7.1,-20.2,5.9,14.6,-1.3,-9.0,-10.4
0.2,-28.1,-0.1,18.1,6.0,-6.6,-7.4
4.6,-33.2,4.3,21.9,0.0,-10.1,-11.4
-44.4,-1.3,-60.7,6.7,41.4,18.1,17.9
1.7,-32.6,1.1,20.3,5.6,-9.3,-8.3
14.3,-4.0,17.8,2.9,-13.4,-10.2,-11.8
27.3,-0.1,38.1,-2.0,-28.9,-14.2,-13.6
12.4,5.4,15.7,-8.5,-18.0,-4.7,-4.6
-24.5,-4.9,-29.7,8.6,22.4,11.7,11.2
12.2,-6.3,12.7,4.6,-10.0,-10.0,-10.4
-0.3,33.4,-1.1,-23.9,-8.2,8.2,12.5
5.2,-53.1,3.3,30.7,4.9,-10.6,-10.6
->
-10.4,7.1,-20.2,5.9,14.6,-1.3,-9.0
-7.4,0.2,-28.1,-0.1,18.1,6.0,-6.6
-11.4,4.6,-33.2,4.3,21.9,0.0,-10.1
17.9,-44.4,-1.3,-60.7,6.7,41.4,18.1
-8.3,1.7,-32.6,1.1,20.3,5.6,-9.3
-11.8,14.3,-4.0,17.8,2.9,-13.4,-10.2
-13.6,27.3,-0.1,38.1,-2.0,-28.9,-14.2
-4.6,12.4,5.4,15.7,-8.5,-18.0,-4.7
11.2,-24.5,-4.9,-29.7,8.6,22.4,11.7
-10.4,12.2,-6.3,12.7,4.6,-10.0,-10.0
12.5,-0.3,33.4,-1.1,-23.9,-8.2,8.2
-10.6,5.2,-53.1,3.3,30.7,4.9,-10.6

60.3,0.7,40.8
17.4,-4.6,15.5
25.5,-2.7,19.4
33.2,3.2,19.7
38.7,-0.8,27.0
22.1,53.3,-12.6
37.5,2.5,23.1
5.0,-12.2,13.7
-2.4,-25.5,19.7
-9.4,-12.0,5.9
17.3,27.5,-3.5
->
40.8,60.3,0.7
15.5,17.4,-4.6
19.4,25.5,-2.7
19.7,33.2,3.2
27.0,38.7,-0.8
-12.6,22.1,53.3
23.1,37.5,2.5
13.7,5.0,-12.2
19.7,-2.4,-25.5
5.9,-9.4,-12.0
-3.5,17.3,27.5

-19.9,-11.4,17.6,25.6,-14.9,7.9,-0.5,5.9,-20.0,-9.5
-10.6,-10.3,43.1,-38.6,54.1,-33.2,24.9,-39.3,-10.7,30.6
-10.8,-7.1,17.0,2.3,5.7,-4.0,5.3,-6.2,-10.8,2.8
-7.4,-6.7,28.3,-22.1,33.3,-19.8,15.9,-23.7,-7.4,19.0
->
-9.5,-19.9,-11.4,17.6,25.6,-14.9,7.9,-0.5,5.9,-20.0
30.6,-10.6,-10.3,43.1,-38.6,54.1,-33.2,24.9,-39.3,-10.7
2.8,-10.8,-7.1,17.0,2.3,5.7,-4.0,5.3,-6.2,-10.8
19.0,-7.4,-6.7,28.3,-22.1,33.3,-19.8,15.9,-23.7,-7.4

-0.7,-1.9,-50.3,-7.6,15.2,-15.0
53.1,-53.1,-19.2,-48.2,-15.7,-21.3
-24.2,2.4,55.0,-29.2,52.9,6.5
-43.6,1.9,-16.6,49.9,-2.3,-33.7
-10.1,0.2,-31.1,43.3,11.8,-18.8
40.2,-38.6,23.6,11.8,48.3,-25.4
->
-15.0,-0.7,-1.9,-50.3,-7.6,15.2
-21.3,53.1,-53.1,-19.2,-48.2,-15.7
6.5,-24.2,2.4,55.0,-29.2,52.9
-33.7,-43.6,1.9,-16.6,49.9,-2.3
-18.8,-10.1,0.2,-31.1,43.3,11.8
-25.4,40.2,-38.6,23.6,11.8,48.3

-6.8,-20.4,-30.0,36.8,-24.3,-21.1,38.0
48.9,16.2,-21.8,-11.3,29.7,-43.5,55.4
-2.0,-27.7,-25.3,-36.5,41.6,-19.1,-15.6
57.5,21.3,-3.3,-5.8,26.8,8.0,-15.5
-8.0,-28.6,27.4,-39.3,0.3,20.8,-23.1
4.5,-32.7,-33.5,-34.2,33.4,-36.1,2.7
->
38.0,-6.8,-20.4,-30.0,36.8,-24.3,-21.1
55.4,48.9,16.2,-21.8,-11.3,29.7,-43.5
-15.6,-2.0,-27.7,-25.3,-36.5,41.6,-19.1
-15.5,57.5,21.3,-3.3,-5.8,26.8,8.0
-23.1,-8.0,-28.6,27.4,-39.3,0.3,20.8
2.7,4.5,-32.7,-33.5,-34.2,33.4,-36.1

3.8,-8.6,-37.2,6.1,13.4,-24.5,10.0,-15.4,-4.1,1.1,44.5
-37.9,-28.2,-5.0,9.5,35.1,14.4,3.4,1.3,-28.2,16.6,20.6
-12.2,27.7,9.9,-10.4,29.7,13.0,-8.4,4.6,5.0,21.6,49.9
13.9,13.4,-4.3,34.8,-27.5,41.3,18.7,13.2,-23.5,27.3,22.2
->
44.5,3.8,-8.6,-37.2,6.1,13.4,-24.5,10.0,-15.4,-4.1,1.1
20.6,-37.9,-28.2,-5.0,9.5,35.1,14.4,3.4,1.3,-28.2,16.6
49.9,-12.2,27.7,9.9,-10.4,29.7,13.0,-8.4,4.6,5.0,21.6
22.2,13.9,13.4,-4.3,34.8,-27.5,41.3,18.7,13.2,-23.5,27.3

38.0,6.1,19.2,49.7,18.4,-11.1,7.9,5.6,-34.9,-29.5,-2.5,25.0
1.3,11.0,0.7,6.1,0.3,5.5,-1.2,5.7,2.8,-7.3,6.3,1.3
4.7,29.7,21.3,17.9,12.3,-0.3,9.6,22.0,-31.1,-29.7,-11.1,33.3
1.2,25.8,28.4,15.4,10.6,-2.9,1.9,25.8,-30.0,-29.2,-16.2,26.0
->
25.0,38.0,6.1,19.2,49.7,18.4,-11.1,7.9,5.6,-34.9,-29.5,-2.5
1.3,1.3,11.0,0.7,6.1,0.3,5.5,-1.2,5.7,2.8,-7.3,6.3
33.3,4.7,29.7,21.3,17.9,12.3,-0.3,9.6,22.0,-31.1,-29.7,-11.1
26.0,1.2,25.8,28.4,15.4,10.6,-2.9,1.9,25.8,-30.0,-29.2,-16.2

12.2,-17.2,10.1,16.9,-16.9,9.2,1.2,35.3,-15.0,6.9,-28.4,32.6,-2.1
35.0,47.9,21.0,42.1,-17.1,63.3,-52.7,-18.2,2.6,1.7,34.8,-5.2,3.9
-6.5,-34.6,-46.6,-62.8,43.3,-49.2,24.6,2.6,29.7,-1.8,-28.6,-17.4,7.5
-13.0,-32.3,0.0,7.3,-25.4,-10.1,20.0,36.0,-37.8,11.8,13.5,39.7,5.3
->
-2.1,12.2,-17.2,10.1,16.9,-16.9,9.2,1.2,35.3,-15.0,6.9,-28.4,32.6
3.9,35.0,47.9,21.0,42.1,-17.1,63.3,-52.7,-18.2,2.6,1.7,34.8,-5.2
7.5,-6.5,-34.6,-46.6,-62.8,43.3,-49.2,24.6,2.6,29.7,-1.8,-28.6,-17.4
5.3,-13.0,-32.3,0.0,7.3,-25.4,-10.1,20.0,36.0,-37.8,11.8,13.5,39.7

13.8,-54.4,36.5,-19.2
-20.6,58.5,-34.6,30.3
10.6,41.0,-41.3,-12.6
38.3,11.6,-13.5,-34.6
-38.6,32.6,-22.3,47.5
37.6,36.5,-37.4,-34.0
32.6,-54.0,33.7,-49.4
->
-19.2,13.8,-54.4,36.5
30.3,-20.6,58.5,-34.6
-12.6,10.6,41.0,-41.3
-34.6,38.3,11.6,-13.5
47.5,-38.6,32.6,-22.3
-34.0,37.6,36.5,-37.4
-49.4,32.6,-54.0,33.7
